In the rows, zero is written as 128.
Here are made-up elements, facts about them, and rows of numbers that follow some of those facts. Name the element behind each unnamed row.

How the elements are related:
babriste {zede=c, tapluk=fufola, flestek=f}
begre {zede=d, sotun=voper, tapluk=nika, migrene=skeskos, flestek=f}
boklar {zede=a, tapluk=fufola, migrene=skivi, flestek=g}
botrek {zede=b, sotun=gibri, tapluk=garen, migrene=dazo, flestek=f}
brakagru {zede=e, sotun=renin, tapluk=roren, migrene=fleruk, flestek=f}
brali {zede=b, tapluk=kiklol, flestek=g}
bratun {zede=a, tapluk=brave, migrene=vutru,pize, flestek=f}
brivo {zede=b, sotun=bratun, tapluk=brave, migrene=vutru,motrune, flestek=g}
dabok {zede=c, sotun=zabris, tapluk=kiklol, flestek=f}
dabrota {zede=d, sotun=droflol,gruflok, tapluk=fube, flestek=g}
dakli {zede=b, sotun=futrel,dritrek, tapluk=ponis, migrene=dritrek,leplas, flestek=f}
daklize {zede=e, tapluk=fufola, flestek=f}
dazo {zede=d, tapluk=garen, migrene=gibri, flestek=f}
deklugro {zede=b, tapluk=sizul, migrene=griklam, flestek=f}
deskizom {zede=d, sotun=reges, tapluk=sumem, migrene=reges, flestek=f}
dregre {zede=b, sotun=gaskes, tapluk=dridrer, migrene=zeve,sketem,mogi, flestek=f}
driba {zede=a, tapluk=nika, flestek=f}
dritrek {zede=a, tapluk=ponis, flestek=g}
drizutil {zede=b, tapluk=tisil, migrene=lurugrim, flestek=f}
droflol {zede=e, tapluk=fube, flestek=f}
drogel {zede=e, tapluk=fufola, flestek=g}
drozin {zede=d, sotun=fleruk, tapluk=roren, migrene=renin, flestek=g}
drufon {zede=a, sotun=flodri, tapluk=tidrel, migrene=peskam, flestek=f}
fiduflim {zede=c, tapluk=nika, flestek=f}
flaklas {zede=a, tapluk=ponis, migrene=futrel,leplas, flestek=f}
flefo {zede=b, sotun=giskolel, tapluk=trubredrul, flestek=f}
fleruk {zede=b, sotun=brakagru, tapluk=roren, migrene=drozin,renin, flestek=g}
flivek {zede=d, tapluk=stufle, migrene=klatom, flestek=f}
flodri {zede=b, tapluk=tidrel, migrene=drufon,peskam, flestek=g}
floklan {zede=c, sotun=skagrum,sagrel, tapluk=korimon, flestek=f}
floskopul {zede=d, sotun=subrul,drizutil, tapluk=tisil, flestek=f}
fonak {zede=d, sotun=skivi, tapluk=fufola, flestek=g}
futrel {zede=a, tapluk=ponis, flestek=f}
gaban {zede=d, sotun=poskes, tapluk=garen, flestek=f}
gaflogri {zede=a, tapluk=ravu, flestek=g}
gamu {zede=c, sotun=kasa,narok, tapluk=buvol, migrene=raplis,kidus, flestek=g}
gaskes {zede=e, tapluk=dridrer, migrene=dregre, flestek=g}
gavo {zede=b, sotun=leplas, tapluk=ponis, flestek=f}
gibri {zede=c, tapluk=garen, flestek=f}
giskolel {zede=d, tapluk=trubredrul, flestek=f}
gravom {zede=d, sotun=gruflok, tapluk=fube, migrene=votra,kulun, flestek=f}
greris {zede=c, tapluk=nika, migrene=voper, flestek=f}
grigim {zede=a, tapluk=plosel, flestek=g}
griklam {zede=b, sotun=deklugro, tapluk=sizul, migrene=sedrul, flestek=f}
grobo {zede=e, sotun=zovaluk, tapluk=sostun, flestek=g}
grudel {zede=b, tapluk=stufle, migrene=klatom, flestek=f}
gruflok {zede=b, sotun=droflol, tapluk=fube, migrene=kulun, flestek=g}
gustel {zede=a, sotun=deskizom,reges, tapluk=sumem, flestek=f}
kasa {zede=b, tapluk=buvol, migrene=kidus, flestek=g}
kebas {zede=e, sotun=savol,vipus, tapluk=seplunun, flestek=g}
kidus {zede=b, sotun=skotri, tapluk=buvol, flestek=g}
klatom {zede=a, sotun=grudel, tapluk=stufle, flestek=f}
kleplan {zede=e, sotun=sutruk, tapluk=fledro, migrene=veskugum, flestek=f}
klevi {zede=b, tapluk=fufola, migrene=fonak, flestek=f}
koru {zede=d, tapluk=sostun, flestek=g}
kulun {zede=b, tapluk=fube, flestek=f}
laklis {zede=d, tapluk=kiklol, flestek=g}
leplas {zede=a, tapluk=ponis, flestek=f}
libi {zede=e, sotun=flodri, tapluk=tidrel, migrene=drufon,peskam, flestek=g}
lurugrim {zede=e, tapluk=tisil, migrene=subrul,drizutil, flestek=f}
migen {zede=e, tapluk=seplunun, migrene=savol, flestek=f}
mogi {zede=b, sotun=plete, tapluk=dridrer, migrene=gaskes, flestek=f}
motrune {zede=e, tapluk=brave, flestek=f}
narok {zede=d, tapluk=buvol, migrene=kidus, flestek=f}
nastoske {zede=a, tapluk=plosel, migrene=grigim, flestek=g}
nugrel {zede=b, sotun=tolim, tapluk=stufle, flestek=g}
pebre {zede=a, tapluk=kiklol, migrene=vegi, flestek=g}
pesi {zede=c, sotun=kleplan,veskugum, tapluk=fledro, flestek=f}
peskam {zede=b, sotun=libi, tapluk=tidrel, flestek=f}
pitim {zede=e, tapluk=plosel, migrene=zedomi, flestek=f}
pize {zede=b, tapluk=brave, flestek=f}
platral {zede=e, tapluk=seplunun, flestek=g}
plete {zede=c, tapluk=dridrer, migrene=zeve, flestek=f}
pluflin {zede=b, tapluk=sumem, flestek=f}
pobim {zede=d, tapluk=plosel, migrene=nastoske, flestek=g}
poskes {zede=c, tapluk=garen, migrene=dazo, flestek=g}
raplis {zede=e, tapluk=buvol, migrene=narok, flestek=f}
reges {zede=d, tapluk=sumem, migrene=pluflin, flestek=g}
renin {zede=c, sotun=drozin, tapluk=roren, migrene=brakagru,fleruk, flestek=g}
renustu {zede=e, tapluk=seplunun, flestek=f}
sagrel {zede=d, tapluk=korimon, flestek=g}
samer {zede=d, sotun=sedrul, tapluk=sizul, migrene=sedrul, flestek=f}
sanas {zede=c, tapluk=sumem, flestek=g}
savol {zede=b, tapluk=seplunun, migrene=platral,kebas,vipus, flestek=f}
sedrul {zede=b, tapluk=sizul, flestek=f}
seplek {zede=d, tapluk=ponis, migrene=futrel,flaklas, flestek=f}
sesun {zede=d, sotun=botrek, tapluk=garen, migrene=gibri, flestek=g}
skagrum {zede=a, tapluk=korimon, flestek=g}
skeklo {zede=a, sotun=gaflogri, tapluk=ravu, migrene=gaflogri, flestek=f}
skeskos {zede=d, tapluk=nika, flestek=g}
sketem {zede=b, sotun=dregre, tapluk=dridrer, migrene=dregre, flestek=f}
skivi {zede=c, sotun=fonak, tapluk=fufola, flestek=f}
skotri {zede=b, tapluk=buvol, migrene=narok, flestek=g}
stabugrik {zede=e, tapluk=seplunun, flestek=f}
studrik {zede=b, sotun=nastoske, tapluk=plosel, migrene=grigim,zedomi, flestek=g}
stugun {zede=b, sotun=tagrige, tapluk=trubredrul, migrene=flefo, flestek=g}
subrul {zede=d, sotun=floskopul, tapluk=tisil, flestek=f}
sutruk {zede=a, tapluk=fledro, flestek=g}
tagrige {zede=b, tapluk=trubredrul, migrene=giskolel,stugun, flestek=f}
tapin {zede=a, tapluk=plosel, migrene=pobim, flestek=f}
todri {zede=c, tapluk=tidrel, migrene=flodri, flestek=g}
tolim {zede=c, tapluk=stufle, migrene=grudel, flestek=f}
tonarim {zede=d, tapluk=plaplik, flestek=g}
topos {zede=b, sotun=klatom, tapluk=stufle, flestek=f}
tozire {zede=c, tapluk=brave, flestek=f}
trarus {zede=b, tapluk=sostun, migrene=koru,grobo, flestek=g}
tremovu {zede=c, tapluk=sizul, migrene=sedrul, flestek=f}
treso {zede=e, sotun=stugun, tapluk=trubredrul, flestek=g}
tridu {zede=a, tapluk=fledro, migrene=kleplan, flestek=f}
troklik {zede=e, tapluk=sostun, migrene=grobo, flestek=g}
vegi {zede=c, tapluk=kiklol, flestek=f}
veskugum {zede=c, sotun=kleplan, tapluk=fledro, migrene=kleplan,sutruk, flestek=f}
vipus {zede=a, tapluk=seplunun, migrene=stabugrik,savol,migen, flestek=g}
voper {zede=c, tapluk=nika, migrene=skeskos, flestek=f}
votra {zede=c, sotun=gravom, tapluk=fube, migrene=droflol, flestek=g}
vutru {zede=b, sotun=motrune, tapluk=brave, flestek=f}
vuver {zede=b, sotun=pesi, tapluk=fledro, migrene=sutruk, flestek=f}
zabris {zede=e, tapluk=kiklol, migrene=vegi, flestek=f}
zanuka {zede=b, sotun=trarus, tapluk=sostun, flestek=g}
zedomi {zede=d, tapluk=plosel, flestek=g}
zesti {zede=d, sotun=skeklo, tapluk=ravu, flestek=f}
zeve {zede=b, sotun=dregre, tapluk=dridrer, flestek=g}
zovaluk {zede=e, tapluk=sostun, migrene=koru, flestek=g}

Some rows with their names:
motrune: [148 116 101 160 171 140  69 124  81 141  78 132 148 141 187 138 144 143
 138 152  87 122 172 145 145 128 172 151 112 128 128  89 116]
droflol: [114 121 172 250 213 121  57 117 120 170  47 117 177 152 147 155 163 143
 116 189 110  93 163 172 140 129 176 144 129 119 164  77 103]
raplis: [151 124  93 157 156 138  81 140  66 131  62 114 160 155 175 122 170 149
 176 144  96 120 133 131 145 123 178 147 127 129 117  95 115]
tozire: [150 152 139 129 145 131 139 125 114 133 117 122 119 142 136 165 127 133
 162 151 147 144 151  99 131 123 139 135 117 128 109 131 121]
skeskos: [138 114 139 129  83 131 176  87 162 137 166 134 106 124  93  99 100 114
  97 115 129 105  99 122 113 135 109 102 123 136 146 160 118]
zabris: [149 126 105 153 178 149  65 143  82 131  75 134 150 136 178 131 155 159
 128 153  96 141 170 139 146 120 169 145 115 131 134  79 123]
sesun: [131 132 143 123  75 139 174 115 159 115 167 128  97 114  80  89 113 127
 101 110 135 125  89 101 110 120 112  98 145 145 135 142 127]
sanas: [153 107 133 110 111 147 159 103 146 130 128 157 118 120 130 106 131 120
  94 162 145 118 104 117 112 115 129 127 130 152 133 133  95]
vegi: [149 145 138 135 142 126 141 114 114 139 119 122 116 146 144 171 121 122
 168 151 142 133 151 102 130 127 138 139 116 128 106 137 115]
nika: [ 91  84 114  29 160 113 107 181 133 119 102 161 172 109 181 184 170  80
 133 185 192 138 120 165 116 115 110 203 145 132  96 136 100]
topos: [116 165 132 162 106 118 132 132 116 121 148  91 105 138 105 137 109 139
 168  83 107 135 137 101 135 136 130 106 134 117 116 121 156]
voper: [160 146 136 128 156 137 131 122 116 143 115 126 130 144 131 164 125 139
 146 157 150 148 159 109 136 129 135 134  99 124 125 143 123]
grudel: [138 155 126 157 129 129 120 124 124 140 143  99 127 144  96 136 106 151
 137  94 111 142 154 126 143 148 122 106  97 107 148 149 158]
klatom: [123 150 123 171 114 119 118 119 115 136 143  95 116 145 115 135 103 137
 157  86  91 124 148 123 140 147 129 110 115 110 129 131 153]
fledro: [ 90  83 114  30 161 114 106 180 132 119 101 160 173 109 182 184 170  80
 133 184 192 138 121 165 117 116 111 205 147 131  95 135 100]
brave: [ 91  84 114  30 160 113 106 178 134 119 104 159 172 109 182 183 170  82
 133 185 191 138 120 166 116 115 110 205 146 131  96 136  99]
pebre: [129 116 123 146  92 143 135 114 147 121 151 129 118 113  94  66 119 142
  79  98  99 116 101 136 122 130 122  95 134 136 161 127 136]
garen: [ 90  83 113  30 162 113 106 179 133 121 102 159 171 109 182 184 170  79
 131 185 191 138 122 166 117 116 110 205 146 132  96 134 101]
treso: [129  86 100 138 117 152  99 120 104 114  92 159 125 109 188  77 157 127
  97 152  83 102 109 133 119 101 169 140 162 165 126  64  93]
kiklol: [ 89  83 113  30 161 113 106 180 133 118 101 158 172 109 182 184 170  80
 132 186 192 138 121 165 118 115 111 204 146 133  96 135  99]

Name these rows:
No name comes twice in this set of rows, the named rows included.
[139  89  93 128 122 167  88 133 106 113  93 161 133 105 174  74 160 141
  77 154  90 120 116 136 121 102 166 138 151 165 139  68  99]  libi
[140 119 129 113  73 146 168 103 160 128 169 129 108 119  85  98 105 123
  92 112 132 124  98 114 113 131 107 104 122 142 145 162 123]  drozin
[144 158 141 143 127 123 146 110 134 150 151 103 120 148  93 157  97 135
 150 110 135 137 149 117 137 149 112 112  92 108 136 170 147]  giskolel
[109 161 121 164  99 119 121 137 108 118 147  89 102 137 114 133 109 136
 170  76  92 132 138 103 135 135 136 110 137 121 111 113 156]  drufon
[146 111 115 127  95 153 133 104 156 133 157 133 127 117  86  77 110 143
  63 105 109 125 111 142 125 141 110  98 106 135 176 153 133]  flodri
[135 167 146 145 119 120 153 120 130 133 154 100 108 145  92 152 102 135
 160 104 137 142 142 101 134 140 117 107 109 113 124 154 148]  dazo
[153 110 136 107 115 153 156 112 147 125 127 159 119 116 124 103 135 129
  88 162 150 125 105 114 113 111 128 124 133 154 138 131 100]  todri
[121 125 131 140  80 137 150 119 149 114 156 127 104 112  91  71 120 136
  93  96 109 120  90 116 115 122 120  93 149 142 142 122 136]  brivo
[ 85 135 216 219 104 108 171 100 193 141 141 111 115 125  53 110 129 113
  99 140 152  82  71 121  98 117 125  92 178 140 151 124 111]  dabrota
[143  85 103 138 133 158  91 123 110 119  89 165 137 108 178  71 160 141
  74 159  92 111 117 144 124 105 165 135 147 159 143  69  97]  troklik
[159 140 132 129 151 133 133 110 117 149 118 124 126 149 139 172 118 128
 153 157 144 137 161 112 134 134 135 140  96 124 122 147 116]  gibri
[135 157 126 162 137 133 106 138 122 133 134 100 131 138  92 123 115 162
 129  90 106 149 152 129 145 145 127 103 102 109 152 133 164]  bratun
[125 163 128 167 127 127 114 138 116 126 138  95 120 137  99 125 115 154
 144  87 104 143 145 120 141 139 131 103 120 113 135 121 164]  tridu
[136 161 140 144 116 120 150 116 131 139 155 100 112 146  96 158  99 130
 163 104 134 136 144 107 134 145 113 112 105 112 121 162 146]  subrul
[115 164 126 158  92 121 130 140 112 124 149  92  91 137 105 139 108 135
 173  75 103 136 139  93 128 135 133 113 137 123 106 131 157]  sketem

Now the same elements, written a new way:
Some rows with their names:
sizul: [ 48 180 122  96  98 128 146  89 169 136 126 141 118 124 153 179 102 145
 137 143 111 120 147 131 199  80 112 158 118 136 145 145 131]
skeskos: [154  73 143 162 116 116 123 143 127 139 162 170 148 141  82 137 140 125
 116 129 127 156 136 174  77 147 117 135 118 104 123  90 132]
brali: [118 170 151 108 110 134 102 131 159 145 124 159  97 140 165 170 134 129
 128 141  84 127 155 117 107 111 169 119 123 124 136 139 139]
raplis: [149 115 118 132 146 133 131 131 104 118 116 104 135 120 120  95 128 119
 127 123 150 117 111 119 130 139 117 120 138 135 120 128 116]
klatom: [136 105 114 155 165 110 153 158 128 154  85  76 150 150  59 121  98 126
 110 127 142 172  94 106 155 131 118 140 123 137 111 130 143]
plosel: [ 61 173 153 103 115 100 172  32 200 138 141 156 142 102 128 199 100 157
 154 147  98 145 134 121 173  70 121 106 127 142 153 182 124]
seplek: [182  74 137 165 162  93 162  70 121 110 147 110 172  85  74 101 141 126
 159 129 156 165  94 125  96 150 120  56 137 133 111 138 120]
trubredrul: [ 45 182 124  93  95 126 142  93 172 137 134 143 116 124 156 180 100 145
 135 148 107 117 144 125 200  74 109 157 117 135 144 155 126]
savol: [120 218 104  66 103 185  98 196 118 117  68  80  82 170 216 116 109 129
 110 104 149  89 116 102 183 158 130 190 174 146 109 110 131]
gustel: [116  83 120 150 175 102 153 169 105 137  95 106 155 152  63 104 129 111
 103 113 146 132 106 113 156 101 110  98  91 141 132 161 121]
skeklo: [147 109 140 166 166  99 151 174  92 124  78 108 151 156  72 130 125 110
 127 114 166 152 110 118 171 134 117 100 123 158 119 176 131]
skivi: [134 100  83 134 119 178  99 166  99  80 133  97 127 139 169  54 143 125
 110 122 178  83 108 165  88 169 122 183 141 110 111  71  74]
tisil: [ 49 179 130  95  97 124 143  94 173 137 128 137 124 122 151 183 102 146
 141 145 111 115 146 128 196  79 112 154 117 144 146 155 136]
brave: [ 48 177 131  96  97 125 141  88 172 137 133 139 115 128 154 187 109 146
 139 141 113 115 145 127 203  80 106 160 120 142 148 151 136]
nika: [ 47 186 123  94  93 123 149  81 172 131 133 140 118 128 152 185 103 151
 134 148 106 113 147 127 202  78 108 158 117 143 148 153 135]
tolim: [202 110 113 164 115 147 112 119  82  60 120 108 134  99 170  86 142 104
 162 132 187 128 112 167  98 189 116 136 169 144 105 102  96]
gaban: [134  65 109 148 157 123 140 133  91 109 141 109 157 129  94  68 158 114
 117 110 156 100 105 133 109 131 113 100 101 117 128 119  98]
veskugum: [157  92 109 154 133 153 114 132  99  74 144 113 131 108 141  61 151 131
 134 129 180 102 115 152  80 171 148 121 146 120 111 107  63]
subrul: [157  89 115 148 160 140 126 136 112 129 127 104 153 131  92  65 127 128
 109 103 153 138 101 147 117 157 117 134 141 124 115 101 101]
droflol: [168 130 116 117 138 135 143 118 129 133 115  88 139 122 134 100 116 123
 126 115 129 152  83 120 133 155 107 133 165 129 106 102 138]

Which element is each row?
No name comes twice in this set of rows, the named rows included.
[139 112 128 142 168 110 161 163 115 156  92 101 151 147  61 114 119 120
 114 110 148 142 107 111 176 123 107 119 120 147 124 152 140]  driba
[140  90 117 155 101 130 110 192 107 147 145 159 132 159 105 126 133 123
  92 116 130 131 136 178  95 151  96 177 105  96 140  70 138]  fonak
[118 170 123  82 134 144 127 117 124 106  98  95 104 125 186 119 127 124
 144 130 127  94 125  76 143 120 157 105 147 144 128 162 123]  botrek
[115  75 143 123 138 119 126 144 135 144 171 181 139 144  96 119 167 130
 103 104 108 105 151 147  86 110 136  96  75  98 162 123 113]  grobo
[127 126  94 122 125 150 112 172  91 109 105  97 114 144 143  86 132 109
 111 110 157  96 114 125 145 146 108 167 130 126 124 106 122]  daklize
[100 140 116  92 165 126 148  44 182 143 123  66 119  90 134 108 116 160
 139 162  73 141  99  49  91  87 206  83 139 121 110 168 124]  gavo
[130 112 123 138  96 135 104 188 104 138 141 155 120 147 125 138 133 126
 111 128 121 117 150 153 106 143 120 174 105 104 139  91 151]  drogel
[102 152 137 127 114 112 100 133 141 117 114 155 100 154 181 180 127  89
 119 154  86 128 153 132  83  94 165 115  95 132 150 165 103]  nugrel
[146 196 134  81 134 153 123 119 124 125  94  98  94 119 183 128 123 138
 157 123 128 116 129  82 162 143 158 111 172 152 120 156 143]  deklugro
[ 39 191 100  91  82 145 111 130 142 122 127 131  99 150 174 177 103 145
 123 143 124  91 155 140 229  75  88 201 114 135 134 122 140]  fufola
[147 103  75 128 103 167 100 150  74  81 140  88 124 119 174  57 148 115
 120 118 174  78 110 146  94 171 106 174 134 111 119  64 105]  babriste
[111 120 109 125  80 148  99 216 113 133 134 154 108 184 139 136 127 123
  85 120 125 111 134 161 105 139 108 197 107  91 127  70 140]  platral
[179 124 171 128 126 130 115 154 119 152 175 189 121 114  93 139 152 165
 142 106 129 119 178 143 128 154 127 113 144 117 142 115 163]  zovaluk
[180 114 188 187 161  69 157 117 159 183 129 178 154 124  34 189 108 134
 139 133 111 230 144 149 136 139 128  95 141 148 125 157 165]  nastoske

The same elements again, as new rows of numbers:
Some rows with their names:
dabok: [140 117 135 139 165  92 111 137 143 134 108 129 146  95 120 130 105 169
 116  59 105 146 134 133 108 113 126 120]
plaplik: [147 102 121 136 102 126  90 152 154 136 151 104 120 179 145 141 145  64
 123 165 102 145  94 144 142 131  94 175]
kulun: [127 106 139 135 144 115 138 103 105 157 158 122 138 107 130 140 131  81
 118  98 116 152 136 106 136 122 129 130]
tagrige: [127 101 132 137 158 121 126 102 123 156 177 120 132 125 127 133 129 118
 122 103 115 172 137 113 139 118 145 116]
pize: [123 122 131 138 143 114 126 114 111 165 168 118 137 103 126 147 138 120
 116 100 133 171 135 111 138 127 126 133]
boklar: [128 100  95 132 109 169 147  22 140 142 137 151 154 155 109 157 173  84
  96 206 126 136 166 128 150  75 150  87]
reges: [129 132 153 136 171 125  88 132 154 154 174 144 174 103 112 163 153 133
  92 158 105 141 100 121 127 135 134 114]
begre: [125 106 143 143 177 114 107 122 145 151 151 126 136 130 124 130 117 164
 125  86 117 167 141 119 137 112 134 110]
vutru: [122 117 142 141 153 114 132 121 134 164 149 122 140 101 125 145 139 122
 122  95 139 158 135 111 141 124 118 132]
subrul: [128 111 153 151 173 103 128 130 157 152 122 129 142 102 123 147 128 121
 127  79 138 140 131 115 129 122 103 127]
troklik: [137  88  95 142 100 159 141  79 165 157 150 138 147 125  88 154 188 149
 120 221 102 171 167 131 129  82 175 124]
savol: [133 124 150 135 146 125 137 131 103 162 172 114 126 114 123 139 129 115
 129 101 118 170 154 111 133 109 135 139]
lurugrim: [137  80  74 142 100 131 167  73 134 162 143 115 129  84 102 150 176 113
 130 143 125 163 161 128 139 102 176 144]
vegi: [141 132 131 135 148  93 111 140 120 139 123 125 139  86 123 133 108 176
 110  67 103 153 135 135 100 116 123 125]
tremovu: [142 115 132 136 169  98 103 136 134 136 134 129 138 109 123 124 105 187
 112  69  93 170 134 136 107 106 144 110]
griklam: [125 104 140 143 162 122 124 112 139 158 155 126 134 125 125 136 128 131
 128  99 127 164 143 112 143 111 127 120]
trubredrul: [149 106 126 134 105 131  90 151 150 138 146 106 122 172 145 142 142  65
 122 170 103 147  94 144 140 129 100 175]
nugrel: [123 121 157 138 151 139 108 117 159 152 149 149 164 137 112 152 155 132
 111 172 110 148 140 110 131 111 113 114]
sesun: [132 104 168 140 174 132  96 125 175 139 146 155 164 155 114 138 135 138
 114 161  96 138 136 116 125 104 118 100]
nika: [148 105 124 135 105 129  95 153 150 138 147 107 124 176 142 142 141  60
 123 175 102 145  96 143 143 133  99 171]

Name these rows:
No name comes twice in this set of rows, the named rows included.
[130 102 149 149 185 109 121 123 164 151 134 129 136 118 124 139 126 131
 128  81 127 150 133 117 127 118 113 114]  floskopul
[136  98  99 142  89 153 154  83 157 154 131 139 154 113  87 157 190 135
 123 215 107 165 172 130 123  86 160 131]  gaskes
[143  53  89 165 145 125 192  74 190 157 114 132 118 111  89 152 187  90
 154 138 137 155 171 127 130  87 143 124]  brakagru
[142  96  96 135  92 133 185  93 119 168 135 111 122  75  96 153 172  81
 140 134 124 168 176 121 130  89 171 161]  stabugrik
[134  74  76 144 114 136 158  76 146 159 154 117 122 106  99 139 168 144
 136 145 115 188 168 129 140  88 190 129]  zabris
[122 125 163 146 143 138 118 127 165 154 132 147 164 131 110 153 154 132
 118 169 126 147 143 112 125 105  94 120]  zeve
[151 120 160 155 185 108 114 144 200 130  90 165 160 133  97 148 135 152
 117 128 102 126 133 133  82  96  84 101]  renin
[113 115  71 115 117 130 147 100 220 148  80 134 140  81 103 111 181 135
 147 150 141 214 198 126 182 114 184 168]  kleplan
[145 133 156 128 156 116  92 130 153 125 129 153 165 127 109 133 117 166
 101 141  67 144 130 133  95  99 136 106]  poskes
[154 116 135 133 111 134  93 175 152 144 157 105 114 170 136 147 144  58
 127 169  98 149 103 143 141 127 112 185]  seplunun
[130 102 112 140 112 163 130  84 157 159 167 138 151 134  97 152 187 138
 118 222 106 173 162 122 137  90 165 115]  pebre
[122 116 126 138 163 111 116 113 119 164 176 115 142  80 127 154 146 106
 105  96 132 153 104 115 146 143 147 131]  pluflin

